Each row was made from one walk, in order. Every step used is in the known rows, and no mark comes twice. Write each row's walk.
Known rows
nage-nafar-pero-musu-dotedam-bivup: [  63  -74   57  157   71  133   82  -89  109  -30  114  102   71 -151
 -228   12  105  -34 -108  -90  226   68  -25  103  167  -79    4  114
 -151  -58  -66   -2  -80   74 -125   25  -65  404  -57  -81   95  -41
   45   96   26  -15 -187  157]
basur-musu-nage-nafar-pero-dotedam-bivup: [ 143  -60  -30  220   28  115  196 -157  127   20  144   37  104 -205
 -208   20   60  -30 -159  -62  239   37  -15  132  124  -65  -45  109
  -91  -16   56  -37   65  166 -101    6  -26  324  -22   13   24  -28
    8  159   23  -90 -227  208]
nafar-bivup-pero-dotedam-rofe-basur-musu-nage: [  20    3   47  258   43  281   98   33   99  -69  126   30   63 -219
 -266  119  158  -50 -161 -110  236  -92  111   94  154  -34  -49  209
  -23    3  -64  -76   90   80  -24  -76   86  304  -19 -461   80  -80
   12  187  136  -88 -145  137]
nage-nafar-vapo-rofe-basur-musu-dotedam-bivup-pero: [  41   30 -101  109   79  241  -77 -319  128 -131  233  -52   59 -271
 -115   62   42 -101  -85  -92  312  -21  189   80  200 -124   23   62
  -57  -10 -131  -40 -162   93  -21   46 -123  409  -22 -255  144    5
   81  146   66  -93 -162  116]
rofe-basur-musu-dotedam-nafar-vapo-bivup: [-129  -35   22  180  126  135    2  108  147 -126  246  -61   54  -81
  256   30   25 -147 -170  -76  281  -21   48  142  137 -123   14  127
  -70  -48  -57  -30  -37  -48  -31   20  -16  398  -33 -386  135  -88
   70  110  -82 -142   25   51]
nage-nafar-basur-musu-dotedam: [  52  -41  157  177   74  237 -109   22  117 -255  115  142   58 -144
 -157   60  131  -68  -90 -122  181 -101  -17   39  193  -84   23  114
 -128 -162  -26   39  171   20    8    6   97  342   16 -543  136 -118
   95  109   60  -47 -113  167]
musu-nage-vapo-bivup-dotedam-nafar: [  90  -15  -10  150   74  189  176 -211  152    8  171  179   16   35
  135  -52   43  -85 -165  -96  250 -102  134   39   82 -133  -38   14
   29  -65  -16 -124   -4  -58   37   70  -29  187   27 -239   45 -137
  -48  178    1 -144 -135  166]
dotedam-nafar-basur-musu-nage-bivup: [  97  -20  -36  271   63  181  186   77   61 -119  134  106   47   -4
 -132   60  150  -59 -240  -72  192 -108  -34   58  149  -28  -52  153
 -160 -122 -109 -195   28   78  -17    6   21  381  -57 -527  143 -153
  141  120  101  -85  -37  195]
nage-vapo-bivup-pero: [ 114   43 -100  160   48  138  -65 -199  146  -23  238   -5   40    0
 -213  -18  -45   18 -145  -48  311   31  184   -2  164 -128   23   15
   20  -61   31  -24 -123   67   77   61 -203  317   49  -83   45   23
   76  217   34 -140  -69   77]
pero-bivup-nafar-basur-musu-dotedam-rofe-nage-vapo: [ 176   -4   11  195   73  215   17 -393  107 -159  181   -5  -59  -93
 -160  -29   39   37 -131 -111  186 -163 -165   -1  188 -147   -6   47
  -48  -42  210  -87  125   23   13   -3   11  392   24 -545  100    4
   20  195  125 -155 -232  130]
nafar-vapo-nage-bivup-musu: [  52  -13  -45  325  106   81   70   63   66 -110  134   86   12   28
 -123  -77   60  -64 -188  -82  192  -78  -16   82  222  -60  -15  106
 -109  -49  -36 -162   90 -181   59   29  -55  295  -51 -370  168 -123
   72  121  101  -83    2   50]
vapo-nage-bivup-dotedam: [ 137   -6   36  321   20  182   33  -61   96 -236  139  175  -13  -29
  -60  -72  -34  -53 -146  -96  158 -194    9  -29  129  -14  -15   94
 -105 -112  -62 -149   18   -5   60   77  -95  257   60 -185   62 -117
   -9  191   79 -114  -98   72]
vapo-bivup-nafar-pero: [ -41  -29   74  218   54   16  -17  132  135   -2  244  -72   74   10
   -9  -63  -18  -22  -94  -93  306 -136  -93  179   36 -120  -31  125
  203  -86   -3 -116 -106  -40    3   22 -132  232   -2   49   99 -126
   48  102  -49  -85 -136   28]
bivup-dotedam-nafar-nage-vapo: [ 222   15   33  163   36  132  226 -485   93  -30  170  105   48   38
   34  -76  100  -20 -153 -112  264 -183   76   10  137 -192  -17  -34
   45 -151   71 -115   44   -3   32   21  -45  197    6 -393   91 -142
   92  296  107 -147 -142  169]
bivup-nafar-dotedam-rofe: [  13  -41   91   95   60  143   97 -299   91  148  220  121   95 -142
  -30 -100  109    6 -186 -124  171 -373   -6  113   35 -221  -82  155
   97 -120  -11  -22  -30  -18  -76   22  -41  216  -72 -662   20    6
   96   97   -6  -41 -302  119]
dotedam-bivup-musu-nage-vapo-nafar: [  87   -9  -36  208   91   77  348 -192   74   22  209  144    2 -176
 -368  -33   71   20 -166  -70  276  135   44   67  243  -57  -54  151
  -45 -108  103  -25  164  -85   63   54    6  350    3  -91  149  -60
   66   71  137 -146 -270  120]
vapo-nafar-dotedam-rofe-basur-musu-nage-bivup: [  31  -14  -19  305   68  211  239   86   33 -129  158  104   41 -170
 -198   56  206  -53 -265  -99  199 -116  -55   84  142  -11  -62  253
 -165 -117  -59 -118  -25   64  -41   13   54  435  -67 -666  124  -88
  170  114  111  -91 -130  134]
nage-bivup-pero-dotedam-rofe-basur-musu: [  65  -26    1  273   32  182 -102   97   67 -191  160  -25   71 -231
  153   15  166  -80 -100  -95  231  -24   47   94  198 -100   -8  131
   18  -56  -19  -25   46  172  -79   -2   74  326   -2 -657   32   10
   68  181   37  -66  -75  120]
bivup-musu-dotedam-nafar-nage-vapo-rofe: [  80  -42   34  143   64  184   26 -361  110    6  246  128  109  -19
  -53  -66   83  -81 -205  -98  191 -205   36   84  137 -236   33   63
 -106  -53   50 -155 -178  -88    5   21  -14  411  -30 -372  215 -124
   97  147   83 -146 -162  103]
rofe-vapo-bivup-nafar: [  11   11    9  199   71  119  -52 -120  166    3  248  -39   -5   -1
  -74  -84  -41  -37 -154 -151  271 -135 -144  169  174  -87  -16   -5
  174  -94  -30  -41   89  -59    2   43 -112  300   -3 -167  164 -138
   -2  118  -33 -103  -68   35]
rofe-vapo-bivup-dotedam-nafar-nage: [  85    5   83  159   17  178  109 -317  116   91  145   66   59   10
  222  -29  104 -125 -151 -148  288 -355  143  139   47 -190  -62    6
  -17  -88 -131 -143   -3    3  -10   16  -14  148  -48 -234  122 -189
    7  347   19  -93 -121  154]
vapo-nafar-pero-nage-bivup: [  93  -66   19  304  -49   13  104   60   19   64  192   16   -5   -8
  -34  -36   70   14 -155  -48  274    7  -45   28   62  -62  -70  171
  -47  -86  -24 -184  -54   76   55   38  -86  291  -17 -127  116  -49
  122  158   34  -83 -104  121]
bivup-nafar-basur-musu-dotedam-rofe: [  -9  -57  114   91   82  185  -34 -124  110  -93  160  141   75 -177
 -160  -17  149  -32 -130 -126  150 -275  -52  107  157 -174  -46  196
  -21  -73  -44  -38   69   30  -57    1   60  339  -63 -629   65   -9
   58   89   20  -27 -225  136]
basur-musu-nage-nafar-bivup-pero: [ 143   91  -61  181   23  183   46 -311   87   64  150  -42   78 -122
 -263   82   35  -26 -145  -90  316 -177  175   54  152 -127  -21   92
   12  -46  -82  -58  -86   45   68   -6  -94  252   38 -154  128 -106
   71  123   98  -90 -185  150]
nafar-bivup-dotedam-rofe-basur-musu: [  27   -9   93  270   52  158 -101   87   70 -163  161  -29   54 -256
  240    5  123 -111  -75 -100  199 -138    0  120  195 -105  -17  216
   14  -40  -22  -29   27   68 -107  -18   78  278   25 -547   84  -59
   26  111   42  -43  -91   96]
nafar-dotedam-rofe-vapo-bivup-pero-musu-nage: [  41  -27   66  218   53  363  105   47  123   28  124  103   40   -9
 -368   46  136   -8 -161 -116  258  -62  186   62  102  -56  -28   55
  -48   -3  -89  -47   39    1  -21  -49   18  342  -92 -457   56  -75
  -20  236  145  -74 -201  126]
basur-musu-nage-bivup-nafar-vapo: [  55    2    0  228  110  160  145 -144  111 -186  268  -88   32  -42
  115  -38   32  -70 -154 -122  272 -203 -106  100  195  -82  -29   41
  137 -109 -117 -150  170  -64   25   -4  -71  328  -73 -608  216 -196
  110   46   62 -138  -84   68]
basur-musu-dotedam-rofe-nafar-vapo-bivup: [-123  -41   32  170  122  129  -13   58  150  -92  267  -56   65  -42
   96   31    0 -110 -200  -84  229 -131 -137  128  188 -154  -10  173
 -133  -11  -30   14  -76  -55  -43    0  -38  446  -36 -401  118  -25
   22   70  -89 -174  -97   50]
pero-bivup-musu-nage-nafar-vapo-rofe: [  13  -34  -32  184   69  188   43 -183  112   16  304   26   94  -61
   47  -54  -29 -128 -171  -74  200 -180   31  139  100 -174   55   78
  -61  -38  -62 -126  -17 -112   31   10  -12  456  -45 -250  218 -150
   54   21   60 -134 -204  104]
rofe-vapo-nafar-basur-musu-dotedam-bivup-pero-nage: [  82  -23   30  175  -46  174 -112 -305   95   76  201  -71  -83 -182
 -101   47   13   -8  -19  -68  328   76  192    9  156  -90  -82   70
  -66   57  -50  -96  129   93   85    9  -44  227   -3 -103  141   29
  -23  258  100  -82 -177  169]
rofe-vapo-nage-nafar-bivup-dotedam: [ 146   50   78  259   10  203   87 -261  109  -64  111   66   10 -116
  -91  -39  -61  -97 -124 -127  207 -301   29   53  115  -65   -9   98
  -22  -84    3  -67   42  -89   42   30  -51  221   78  -81  129 -181
  -63  174   82 -114 -210   95]
nafar-vapo-nage-bivup-pero-musu-basur: [  34  -54  107  200   62  295  -16  173   47  -99  173  -15  -16   49
  -87  -25   37  -30  -54   -8  241  -51  191   91  225  -99   28   90
 -121 -126 -113 -106  -79   12  -53  -34  -14  455  -89 -320   71 -178
   60  195   72 -124  -70   78]
dotedam-rofe-vapo-nafar: [   1  -54   44  135   35   96  151  -92   76  149  212   75   34 -251
 -155  -70   61  -15 -104  -96  292   19   72  144  154 -128  -60  166
   82 -129   37   41  167  -16   -5   54   32  357  -29 -210  112   29
   25  127   24  -55 -333  111]
bivup-dotedam-rofe-vapo-nage-nafar-pero-musu: [  83  -69  125  275    7  211   36  183   66  -98   85   39   67   42
  -15  -71   80  -57  -13 -115  283  -75   86  114   80 -133   18  -60
   59  -55  -41  -44   68  -36  -40  -15   79  279  -48 -213   21 -128
  -74  197   66  -51 -246  115]
bivup-nafar-pero-dotedam: [ 121  -94  109  232  -34   84   50   30  146   57  159   33  131  -34
  -53  -81   41   18  -95 -104  252  -23   -2   85   19 -103  -21   39
  236 -128   98  -50  110  105   22    0  -43  174   14 -206   -5  -49
   -5  226  -34 -129 -236   88]
nage-nafar-vapo-rofe-basur-musu-dotedam: [ -35  -46  132  201   91  277 -124   34  112 -308  177   69   63 -246
   -7   56  152 -123  -94 -145  220  -61  -17   78  205  -93   59  137
  -74 -110  -51   41   54  -15  -20    1   97  424    5 -634  176 -108
   96   92   47  -70  -94   93]
rofe-nafar-vapo-bivup-dotedam: [  56   -9   65  229   64  188  -15    4  177 -131  240   58    8    9
  194  -82  -88 -118 -110  -99  207 -199  -21   30  134  -76   -3   75
    2  -62  -35  -41  -12  -74   23   60 -129  243   49 -184   81  -97
  -82  161  -18 -185 -133   37]
nafar-vapo-rofe-nage-bivup-dotedam: [ 204  -19   29  297   27  280  -19  -95  119 -188  204   93  -23  -46
  130 -106  -40  -89 -135 -104  174 -331  -47  -25  106  -54   -9   51
  -57  -54  -22 -176  -59  -10   12   76 -134  297   36 -305  136  -91
  -27  176   84 -155 -149   63]

Which walk is each row?
[ -66  -54   42  205   34  151  179  195   64   -9  156   44   68 -248
 -129  -25  181  -83  -87 -115  258   28  134  153   92  -77  -25  199
  161  -91   24  -38   25   10  -56  -16   65  300  -59 -475   34   41
   42  265   76 -110 -195   56] -> bivup-musu-nage-vapo-nafar-pero-dotedam-rofe-basur
[  62  -15   30  286   48  183  -84 -121   92 -216  225  -82   71 -233
  215   12  111 -122 -114 -118  226  -76  -55  151  230 -120   11   72
  -27  -39   10  -68   25  107 -101  -16   87  373    5 -499  162 -107
   57  152   61 -128  -75   97] -> pero-dotedam-bivup-nafar-nage-vapo-rofe-basur-musu
[-148  -13   73  166   36  203    4   78   33  -81  106    7   63 -256
 -142   71  148 -114  -75 -144  255  -95  174  134  116 -116   13  171
    7  -90 -187   -9 -132   10  -70  -29   49  365  -50 -468   80    2
   58  210   54  -51 -131   45] -> vapo-nage-nafar-bivup-pero-musu-dotedam-rofe-basur
[  48  -17   63  208   33  293  185   13   89   96  105   74   45  -69
 -418   62  138    1 -134 -111  281  -28  186   78  143  -55  -45  115
  -10   -4 -116  -80   56    1    1  -60   38  350  -82 -314  110  -90
  -33  175  167  -69 -264  122] -> dotedam-rofe-vapo-nafar-bivup-pero-musu-nage
[  94   10   53  241   55  234  -66  -56   87 -279  148    5   27 -146
   59   17   19 -130  -60  -97  201 -261   37  117  194 -124  -20   21
 -105  -88   -9  -37  296    8  -13    2  164  279   14 -447  102 -141
    1  149   95  -84 -147  205] -> bivup-dotedam-rofe-vapo-nage-nafar-basur-musu
[  69   32   30  290   77  282   40   60  157 -291  213   51  -15  -92
  125  -37  -30 -161 -108 -120  239 -211   52   71  142  -17   14   48
  -13  -53  -42  -39  116  -66   27   49  -23  264   44 -231   93 -178
  -52  178   54 -174  -74   67] -> rofe-basur-musu-nage-nafar-vapo-bivup-dotedam
[ -39  -47   88  119   75  200    9 -141   79 -152  129  161   76 -205
 -259   32  125  -51 -146 -115  159 -279    9  104  149 -179  -36  173
 -155  -67  -52  -13  103    6  -30   -3  124  364  -45 -503   40  -13
   57  109   39  -38 -224  170] -> vapo-nage-nafar-basur-musu-dotedam-rofe
[ -49  -34   83  207   79   70  -21   60  121 -122  209  -96   60 -177
    2   -7   76  -57  -45 -118  300  -62 -109  192  101  -84  -30  179
  164  -63  -31 -116 -111   13  -69    6  -80  280  -26 -147  136 -108
   57  103    3  -47 -166   52] -> rofe-basur-musu-dotedam-bivup-nafar-pero
[  45   24   14  165   59  219  118  107  104  -28  147   56   34    7
 -255   23    9 -142 -107  -94  229 -215  119  154  108  -65  -11   -2
  -47 -175  -92  -50  237  -89   16    1   46  276  -56 -219  177 -181
   60  205  120 -106  -89  197] -> rofe-vapo-bivup-musu-nage-nafar-basur
[  -2   -8   17  267   57  298   53  117  120 -134  154   59   44 -184
 -260  103  140  -55 -166 -109  245  -50  116   99  160  -25  -37  154
  -45    9  -64  -47  127   86  -16  -51   87  319  -16 -398   45  -60
   -2  208  111 -103  -98  133] -> vapo-bivup-pero-dotedam-rofe-basur-musu-nage
[  53  -30    9  224   50  137  313  -98   61  -65  201  108   34 -255
 -255    0  125    3 -151  -90  275  111   68   69  205  -72  -46  160
   15 -126  124   14  211   17   46   23  124  370   13 -360   80  -17
   62  129  111 -175 -298  119] -> pero-dotedam-rofe-basur-musu-nage-vapo-nafar
[  50  -10    1  187   70  246  245 -105   87 -144  213  -26   82 -166
   38    6   82 -124 -120 -125  297 -192   90  124  137 -121   -4   -6
  107 -109  -83    0  282  -34    0  -30   79  301  -66 -553  102 -130
   71  140   72 -142 -172  165] -> pero-dotedam-rofe-basur-musu-nage-nafar-vapo
[-202  -40   83  220  107  157   26 -102   75 -268  181  -40   29 -179
   96   95  -10 -109 -103  -96  275  -58  159   94  154 -134  -18   96
 -118  -52 -161 -105  135 -128   56  -31   89  320  -11 -369  134 -108
   28  146   28 -118  -52   59] -> rofe-basur-musu-dotedam-nafar-vapo-nage
[ 107  -53   18  206   29  265   97 -101  137  -12  142   -5   47 -155
 -248  -51  139  -36 -165 -146  248 -127  -85  161  123  -86  -44   98
  127  -21  121  -73  159   73  -63  -23   50  401  -90 -621   69  -17
  -16  284   63  -68 -261  143] -> basur-musu-nage-bivup-nafar-pero-dotedam-rofe-vapo
[-110  -36   71  167   27  197   43  142   28  -70  133   42   64 -241
  -46   35  235 -108  -82 -147  267  -69  164  131  115 -100   -9  191
   23 -129 -204  -43 -152   86  -83    0   33  383  -97 -598   95   23
  111  261   60  -54 -139   39] -> vapo-nafar-nage-bivup-pero-musu-dotedam-rofe-basur
[ 131    6   56  173   62  161  162 -373   76 -129  153   52   52  -58
   28    2  186  -48 -148 -131  277  -97   48   44  180 -177    2   20
   -3 -147   61  -77   36   19    0   -9   39  284  -12 -594  128 -130
  138  289  107 -130  -88  157] -> rofe-basur-musu-dotedam-nafar-nage-vapo
